Here is a tiny trained network, its code and every weight. The questions are about switching its units off for an input and a class, where a switched-off unit gives its printed mean instead of its output.

import numpy as np


def w(rows, s, z=0):
    codes = np.array(rows[::2]) - 128.0
    scale = np.full(codes.shape[1], s)
    scale[-1] = z or s
    return codes * scale


def f(y):
    return y / 2 * (1 + np.tanh(0.7978845608 * (y + 0.044715 * y**3)))


def log_softmax(a):
    a = a - a.max(-1, keepdims=True)
    return a - np.log(np.exp(a).sum(-1, keepdims=True))


def net(x, mask):
    res = np.array(x, float).reshape(1, 3) / 4 @ E
    y = f(res @ A[0][:, :-1].T + A[0][:, -1])
    res = res + np.where(mask, y, B[0][:, -1]) @ B[0][:, :-1]
    return log_softmax(res[-1] @ U[:, :-1].T + U[:, -1])


A, B = {}, {}
E = w([
[52,162,168,247,134,140,143,108,76,127,139,58],'x0',
[101,192,132,112,116,209,106,193,71,156,138,173],'x1',
[79,216,160,149,88,110,84,114,192,139,60,149],'x2',
],0.011)
A[0] = w([
[138,185,160,48,105,227,173,254,57,188,179,155,214],'neuron 1',
[153,2,41,146,154,138,207,147,76,125,177,82,71],'neuron 2',
[220,111,70,52,153,94,138,208,185,41,50,162,47],'neuron 3',
[84,150,225,144,81,78,103,76,249,195,9,154,83],'neuron 4',
[180,61,55,131,128,14,245,15,253,7,105,46,148],'neuron 5',
[19,130,188,204,168,146,157,111,59,67,150,105,4],'neuron 6',
[111,119,164,237,120,108,185,96,86,96,116,36,115],'neuron 7',
],0.0058,0.0031)
B[0] = w([
[108,162,86,116,70,83,130,225,164,177,147,98,252],'neuron 1',
[232,68,196,193,99,86,30,99,130,254,220,63,199],'neuron 2',
[116,164,160,73,211,216,94,114,203,67,172,181,208],'neuron 3',
[229,94,160,161,77,105,24,108,110,160,170,44,229],'neuron 4',
[139,225,60,141,108,70,159,221,66,69,107,42,255],'neuron 5',
[156,175,148,76,179,158,112,154,196,79,241,79,198],'neuron 6',
[117,154,42,58,163,198,130,149,244,91,164,84,212],'neuron 7',
],0.0079,0.0093)
U = w([
[197,84,200,180,63,84,24,107,121,200,159,87,80],'0',
[138,164,119,58,229,170,117,130,192,42,156,131,81],'1',
[129,184,58,140,60,78,178,204,54,109,110,103,159],'2',
[116,121,95,143,83,78,186,118,111,126,105,120,254],'3',
[70,29,221,132,209,99,168,10,92,105,73,178,51],'4',
[111,64,210,144,212,128,187,27,55,111,102,169,59],'5',
[110,112,215,185,254,88,205,14,61,105,95,235,51],'6',
],0.0087,0.0085)

Each question gives the input, the list of numbers given to net, and the class t.
The units are the neurons (one row each of A and B). Each row of codes is followed by its name. A weight is (code - 128) times the scale printed after its matrix; where a second scale follows, it is the last column's (A, B and U).
mask holds one flag per neuron, in row order. A switched-off neuron (its flag False) gives its mean, the last column of its row in B, instead of its output. The means were averaged over made-up inputs and are rounded, as every weight is.
A unit's drop is (log p(t) with every unit on - log p(t) with that unit switched off) / (log p(t) with every unit on - log p(t) with every unit switched off).
The circuit of an input: a set's keep is (log p(t) with only the set's units on - log p(t) with every unit switched off) / (log p(t) with every unit on - log p(t) with every unit switched off). Starting from all 7 units, units are removed one at a time, each time the one whose removal leaves the highest keep (on an exact tie, the one counted first), for as long as the keep stays at least 0.8.
circuit, biggest first: the units of the circuit, biggest drop first
unit that matters most: the unit with the biggest drop
k most important neurons: the k neurons with the biggest drops, biggest first
drop of u: that unit's drop, to one decimal
input [7,3,-5], class 1: 3 most important neurons -> (neuron 7; neuron 6; neuron 4)
input [0,2,-1], class 3: 2 most important neurons -> (neuron 5; neuron 4)
input [-2,-2,-2], class 3: circuit, biggest first -> (neuron 4; neuron 6; neuron 7)
input [2,4,5], class 0: unit that matters most -> neuron 5
input [-5,-6,-6], class 0: 3 most important neurons -> (neuron 2; neuron 7; neuron 1)
input [6,-3,-5], class 1: 4 most important neurons -> (neuron 7; neuron 4; neuron 6; neuron 1)
input [-1,4,-4], class 0: 2 most important neurons -> (neuron 5; neuron 2)
input [-2,5,8], class 0: 2 most important neurons -> (neuron 4; neuron 5)
input [2,-1,1], class 3: 3 most important neurons -> (neuron 3; neuron 2; neuron 5)
input [7,5,5], class 1: 4 most important neurons -> (neuron 6; neuron 7; neuron 2; neuron 5)
input [-3,0,4], class 0: 4 most important neurons -> (neuron 4; neuron 7; neuron 5; neuron 6)
input [5,-6,4], class 2: 4 most important neurons -> (neuron 5; neuron 3; neuron 2; neuron 4)
input [2,-1,2], class 3: 4 most important neurons -> (neuron 2; neuron 3; neuron 5; neuron 6)
input [-3,0,-3], class 3: most important neuron -> (neuron 4)
input [5,0,4], class 1: 4 most important neurons -> (neuron 2; neuron 7; neuron 6; neuron 1)
input [-3,2,-1], class 3: circuit, biggest first -> (neuron 7; neuron 6; neuron 5; neuron 4)
input [6,1,5], class 1: drop of neuron 4 -> -0.1
input [4,1,-1], class 1: drop of neuron 5 -> 0.3
input [3,4,-6], class 0: drop of neuron 2 -> 1.1
input [8,5,4], class 1: circuit, biggest first -> (neuron 6)
